Below is a small trained network, with its code and all its weights. Each question gives an input and a target symbol and asks what happens when units are switched off, that is, made to give their printed mean instead of their output.

import numpy as np


def w(rows, s, z=0):
    codes = np.array(rows[::2]) - 128.0
    scale = np.full(codes.shape[1], s)
    scale[-1] = z or s
    return codes * scale


def softmax(a):
    e = np.exp(a - a.max(-1, keepdims=True))
    return e / e.sum(-1, keepdims=True)


def log_softmax(a):
    a = a - a.max(-1, keepdims=True)
    return a - np.log(np.exp(a).sum(-1, keepdims=True))


def net(x, mask):
    ids = ['ΘΞΦΨΩαβγδεηλμπστ'.index(c) for c in x.split()]
    T = len(ids)
    res = E[ids] + P[:T]
    u = 0
    for l in range(3):
        r = res
        for j in range(2):
            rows = slice(2 * j, 2 * j + 2)
            q, k, v = (r @ M[l][rows].T for M in (Q, K, V))
            z = softmax(np.where(np.tri(T) > 0, q @ k.T / 2**0.5, -1e9)) @ v
            o = O[l][rows]
            res = res + np.where(mask[u + j], z, o[:, -1]) @ o[:, :-1]
        u += 2
    return log_softmax(res[-1] @ U[:, :-1].T + U[:, -1])


Q, K, V, O = {}, {}, {}, {}
E = w([
[152,150,112,66,138,108,175,84,194,57],'Θ',
[67,74,156,85,91,133,198,159,140,115],'Ξ',
[195,123,130,63,77,77,192,128,156,213],'Φ',
[96,148,114,44,148,174,128,122,162,169],'Ψ',
[219,162,83,163,160,120,93,88,140,171],'Ω',
[45,180,135,139,120,106,144,44,149,185],'α',
[161,153,99,134,103,151,150,205,182,170],'β',
[83,157,100,206,150,197,134,136,94,62],'γ',
[134,134,197,161,59,98,59,142,79,138],'δ',
[164,111,145,250,122,129,194,155,142,116],'ε',
[139,162,185,149,196,120,138,144,202,152],'η',
[145,127,151,126,3,183,186,87,147,136],'λ',
[153,136,109,143,98,125,165,60,51,45],'μ',
[131,78,74,125,202,125,187,103,132,152],'π',
[144,184,127,103,106,103,151,201,84,98],'σ',
[120,120,121,103,126,129,164,187,63,206],'τ',
],0.024)
P = w([
[114,94,173,114,149,155,132,78,176,117],'0',
[127,96,157,139,160,150,152,85,173,109],'1',
[129,112,141,145,148,155,153,90,152,126],'2',
[141,126,121,151,135,142,156,97,141,136],'3',
[145,139,103,158,120,136,161,109,131,143],'4',
[152,154,81,158,107,122,161,115,121,152],'5',
[149,165,61,166,102,118,161,125,108,151],'6',
[151,177,37,170,98,104,160,138,102,159],'7',
[148,184,14,185,95,100,164,153,96,161],'8',
[146,204,6,179,87,78,154,162,96,166],'9',
],0.013)
Q[0] = w([
[113,255,107,182,93,116,193,97,148,168],'L0H0',
[120,90,44,122,123,137,72,150,168,114],'L0H0',
[105,31,123,107,154,127,10,166,115,121],'L0H1',
[42,161,128,124,112,176,93,139,186,58],'L0H1',
],0.0078)
K[0] = w([
[126,94,2,174,64,88,116,142,92,139],'L0H0',
[100,122,159,111,127,52,141,98,150,82],'L0H0',
[209,178,215,41,225,204,133,99,193,101],'L0H1',
[224,113,91,128,117,192,111,165,130,95],'L0H1',
],0.0064)
V[0] = w([
[119,38,234,76,139,113,116,84,148,106],'L0H0',
[182,63,73,123,185,144,165,106,114,183],'L0H0',
[183,3,78,178,63,100,97,118,103,115],'L0H1',
[175,46,145,87,167,123,124,208,118,132],'L0H1',
],0.0063)
O[0] = w([
[110,99,95,180,160,17,111,206,182,86,19],'L0H0',
[95,144,93,144,157,155,126,133,2,54,169],'L0H0',
[189,107,98,112,168,86,154,136,122,198,61],'L0H1',
[157,121,107,112,167,126,90,82,65,190,3],'L0H1',
],0.0085,0.006)
Q[1] = w([
[148,190,96,155,97,128,155,128,147,105],'L1H0',
[211,137,108,207,2,137,126,207,119,73],'L1H0',
[140,224,119,176,118,139,152,158,145,117],'L1H1',
[174,128,70,152,151,101,62,180,121,134],'L1H1',
],0.0068)
K[1] = w([
[115,181,117,112,173,119,168,93,125,167],'L1H0',
[51,82,142,178,119,76,114,20,165,126],'L1H0',
[103,255,111,179,125,104,146,141,145,177],'L1H1',
[90,62,170,111,140,115,104,117,145,124],'L1H1',
],0.0074)
V[1] = w([
[33,227,87,157,135,97,173,111,136,177],'L1H0',
[156,44,124,147,127,146,94,150,126,87],'L1H0',
[172,233,180,132,131,45,132,188,67,81],'L1H1',
[35,111,218,106,133,127,153,3,109,144],'L1H1',
],0.0058)
O[1] = w([
[111,51,137,66,194,136,151,69,205,171,254],'L1H0',
[87,165,135,117,44,142,86,145,126,205,56],'L1H0',
[190,181,254,164,195,125,245,45,53,140,146],'L1H1',
[127,103,121,174,61,58,193,188,46,158,173],'L1H1',
],0.0083,0.0078)
Q[2] = w([
[228,40,159,187,162,144,19,81,108,83],'L2H0',
[133,33,81,143,187,162,180,29,170,105],'L2H0',
[111,68,90,121,205,99,151,146,154,111],'L2H1',
[221,128,166,134,146,146,32,255,164,116],'L2H1',
],0.0068)
K[2] = w([
[95,62,224,186,148,69,1,79,134,128],'L2H0',
[83,152,31,216,135,113,187,7,173,130],'L2H0',
[139,75,148,110,130,139,205,133,165,113],'L2H1',
[132,66,192,177,158,79,37,116,156,97],'L2H1',
],0.0076)
V[2] = w([
[114,123,147,159,73,121,127,120,99,189],'L2H0',
[136,40,140,255,115,138,80,58,136,95],'L2H0',
[126,68,156,99,152,126,155,194,151,114],'L2H1',
[109,163,120,142,169,101,111,210,104,111],'L2H1',
],0.0096)
O[2] = w([
[122,111,187,28,151,117,129,155,86,130,146],'L2H0',
[119,254,68,21,151,148,220,195,128,174,66],'L2H0',
[174,101,179,180,114,149,71,44,47,129,161],'L2H1',
[178,72,100,92,141,195,220,52,134,123,2],'L2H1',
],0.0086,0.0073)
U = w([
[133,122,67,118,125,83,121,93,180,80,144],'Θ',
[72,2,142,71,165,105,171,208,184,67,203],'Ξ',
[182,101,90,128,117,17,130,93,133,239,134],'Φ',
[57,120,130,32,184,169,25,72,159,117,254],'Ψ',
[155,182,55,106,137,92,96,117,106,191,192],'Ω',
[76,153,118,160,114,95,148,116,122,165,72],'α',
[161,124,84,210,85,183,104,158,175,167,117],'β',
[72,170,119,126,135,199,115,170,107,80,100],'γ',
[122,188,148,118,129,62,55,227,78,130,192],'δ',
[156,150,102,197,111,112,200,190,121,190,10],'ε',
[101,146,203,115,233,146,143,66,178,193,31],'η',
[144,153,110,99,5,162,145,139,145,131,54],'λ',
[144,166,41,134,60,78,157,129,55,87,57],'μ',
[111,87,37,150,186,70,134,127,116,163,172],'π',
[136,184,165,197,112,115,64,143,57,68,142],'σ',
[92,107,99,113,127,136,101,93,25,215,130],'τ',
],0.0096,0.0055)

Each question gives the input, a string of symbols that net reads in full, and the target symbol t.
The units are the heads (2 rows each of Q, K, V and O). Each row of codes is followed by its name. A weight is (code - 128) times the scale printed after its matrix; where a second scale follows, it is the last column's (O and U).
mask holds one flag per head, layer by layer. A switched-off head (its flag False) gives its mean, the last column of its rows in O, instead of its output. The means were averaged over made-up inputs and are rounded, as every weight is.
A unit's drop is (log p(t) with every unit on - log p(t) with that unit switched off) / (log p(t) with every unit on - log p(t) with every unit switched off).
The circuit of an input: a set's keep is (log p(t) with only the set's units on - log p(t) with every unit switched off) / (log p(t) with every unit on - log p(t) with every unit switched off). Starting from all 6 units, units are removed one at a time, each time the one whose removal leaves the highest keep (on an exact tie, the one counted first), for as long as the keep stays at least 0.8.
circuit, biggest first: the units of the circuit, biggest drop first
unit that matters most: the unit with the biggest drop
which heads matter: for each layer, one digit per head in row order, 1 if its drop is at least 0.15 and else 0, layers parted by /
input Φ σ β σ ε Ξ Ω, target Ω: unit that matters most -> L2H0
input π λ Θ π, target π: which heads matter -> 11 / 00 / 00
input μ α σ β σ ε λ σ Φ, target η: which heads matter -> 01 / 11 / 00
input γ μ Φ δ, target δ: which heads matter -> 00 / 00 / 10
input β μ σ β σ α τ σ σ, target η: circuit, biggest first -> L1H0; L0H0
input η Φ σ δ Ψ σ Φ Θ α β, target Ξ: which heads matter -> 00 / 10 / 00
input Ω μ τ α δ σ β, target η: which heads matter -> 10 / 10 / 00
input σ δ α σ η β λ, target Ψ: which heads matter -> 00 / 11 / 00
input α Ξ α, target α: circuit, biggest first -> L0H0; L1H0
input δ Φ β α, target Ψ: which heads matter -> 01 / 01 / 00
input τ β Φ η Ξ η Ψ σ α, target η: circuit, biggest first -> L0H0; L1H1
input β σ λ Φ ε σ σ γ, target γ: circuit, biggest first -> L1H1; L2H0
input β Ψ Φ α τ σ τ Ω λ τ, target δ: which heads matter -> 11 / 10 / 01
input σ σ λ ε, target ε: which heads matter -> 00 / 00 / 10
input σ α η Θ μ π δ δ σ δ, target η: circuit, biggest first -> L1H0; L1H1; L0H0
input α Φ η σ α σ τ, target η: unit that matters most -> L1H0
input α λ Ξ, target δ: circuit, biggest first -> L2H1; L2H0
input Ψ Ω σ Φ μ μ η α μ, target Ξ: which heads matter -> 00 / 10 / 00
input π Θ λ Φ σ β σ σ α Θ, target Ξ: circuit, biggest first -> L1H0; L2H0
input α σ β π α α Ψ, target Ξ: unit that matters most -> L1H1
input σ σ η Ξ μ σ, target σ: which heads matter -> 00 / 00 / 10
input α β μ, target Ψ: circuit, biggest first -> L1H1; L1H0; L2H1; L2H0
